Here is a tiny trained network, its code and every weight. The questions are about switching its units off for an input and a class, where a switched-off unit gives its printed mean instead of its output.

import numpy as np


def w(rows, s, z=0):
    codes = np.array(rows[::2]) - 128.0
    scale = np.full(codes.shape[1], s)
    scale[-1] = z or s
    return codes * scale


def f(y):
    return np.maximum(y, 0)


def log_softmax(a):
    a = a - a.max(-1, keepdims=True)
    return a - np.log(np.exp(a).sum(-1, keepdims=True))


def net(x, mask):
    res = np.array(x, float).reshape(1, 3) / 4 @ E
    y = f(res @ A[0][:, :-1].T + A[0][:, -1])
    res = res + np.where(mask, y, B[0][:, -1]) @ B[0][:, :-1]
    return log_softmax(res[-1] @ U[:, :-1].T + U[:, -1])


A, B = {}, {}
E = w([
[7,148,113],'x0',
[138,176,22],'x1',
[145,222,172],'x2',
],0.019)
A[0] = w([
[130,118,216,98],'n0',
[147,238,139,84],'n1',
[80,173,157,97],'n2',
[111,132,107,146],'n3',
[123,212,187,141],'n4',
[133,138,64,122],'n5',
[194,98,127,183],'n6',
[71,173,140,61],'n7',
[146,145,115,109],'n8',
[124,124,181,123],'n9',
[102,68,122,211],'n10',
[64,77,194,166],'n11',
[63,116,172,102],'n12',
[133,172,70,111],'n13',
[95,172,49,64],'n14',
[30,170,137,56],'n15',
[129,149,97,117],'n16',
[180,123,85,85],'n17',
[137,124,246,11],'n18',
[100,139,114,91],'n19',
[108,70,134,188],'n20',
[128,103,175,149],'n21',
[120,201,184,151],'n22',
[130,69,194,69],'n23',
[56,164,78,45],'n24',
[133,119,65,116],'n25',
[56,165,81,36],'n26',
[122,201,173,141],'n27',
[222,125,155,225],'n28',
[155,50,88,159],'n29',
[145,193,80,88],'n30',
[141,197,56,106],'n31',
[3,129,111,60],'n32',
[99,59,111,202],'n33',
[236,204,173,135],'n34',
[132,42,67,130],'n35',
[132,139,63,127],'n36',
[44,113,175,79],'n37',
[68,153,99,64],'n38',
[142,224,173,155],'n39',
[127,74,197,91],'n40',
[73,149,103,70],'n41',
[150,87,206,171],'n42',
[203,87,125,210],'n43',
[124,124,163,134],'n44',
],0.018,0.011)
B[0] = w([
[173,196,74,205],'n0',
[187,50,137,215],'n1',
[185,113,85,190],'n2',
[152,138,128,161],'n3',
[254,173,60,226],'n4',
[121,188,95,186],'n5',
[101,207,92,196],'n6',
[206,155,60,187],'n7',
[135,107,105,146],'n8',
[151,155,84,178],'n9',
[29,84,156,205],'n10',
[101,76,80,237],'n11',
[99,86,58,201],'n12',
[116,105,168,190],'n13',
[145,158,186,207],'n14',
[172,181,44,226],'n15',
[122,121,161,160],'n16',
[90,95,84,168],'n17',
[199,183,83,213],'n18',
[130,157,161,155],'n19',
[97,98,127,194],'n20',
[121,150,168,182],'n21',
[217,166,61,219],'n22',
[92,90,199,192],'n23',
[145,174,191,210],'n24',
[120,168,83,181],'n25',
[155,163,185,206],'n26',
[229,153,81,211],'n27',
[110,88,217,230],'n28',
[83,192,105,202],'n29',
[135,66,146,187],'n30',
[121,76,166,211],'n31',
[55,24,188,250],'n32',
[65,104,161,212],'n33',
[172,54,156,241],'n34',
[80,196,97,212],'n35',
[133,188,101,189],'n36',
[83,66,54,214],'n37',
[132,172,168,190],'n38',
[249,67,121,231],'n39',
[69,80,214,197],'n40',
[150,180,197,184],'n41',
[131,183,216,218],'n42',
[118,225,77,211],'n43',
[128,141,108,164],'n44',
],0.012,0.023)
U = w([
[52,164,178,100],'0',
[168,170,130,42],'1',
[109,223,86,254],'2',
[146,52,170,158],'3',
[61,41,83,155],'4',
[132,135,7,68],'5',
],0.018,0.0091)

Each question gives the input, the list of numbers given to net, and the class t.
The units are the neurons (one row each of A and B). Each row of codes is followed by its name. A weight is (code - 128) times the scale printed after its matrix; where a second scale follows, it is the last column's (A, B and U).
mask holds one flag per neuron, in row order. A switched-off neuron (its flag False) gives its mean, the last column of its row in B, instead of its output. The means were averaged over made-up inputs and are rounded, as every weight is.
A unit's drop is (log p(t) with every unit on - log p(t) with that unit switched off) / (log p(t) with every unit on - log p(t) with every unit switched off).
most important unit: the unit with the biggest drop
top k neurons: the k neurons with the biggest drops, biggest first
drop when u is switched off: that unit's drop, to one decimal
input [-6,2,-1], class 2: top 2 neurons	n32, n43
input [-6,-2,0], class 0: most important unit	n28
input [-6,1,5], class 3: top 2 neurons	n34, n28
input [0,1,-4], class 2: top 3 neurons	n32, n28, n40
input [7,0,-6], class 4: top 2 neurons	n37, n32
input [-7,1,5], class 3: top 2 neurons	n34, n28
input [5,1,6], class 1: top 2 neurons	n24, n26
input [-2,1,7], class 3: top 2 neurons	n34, n1
input [5,-3,0], class 4: drop when n32 is switched off	0.2
input [0,4,2], class 3: drop when n43 is switched off	0.1
input [4,8,-1], class 0: drop when n14 is switched off	0.0
input [0,-8,-2], class 0: drop when n42 is switched off	0.7
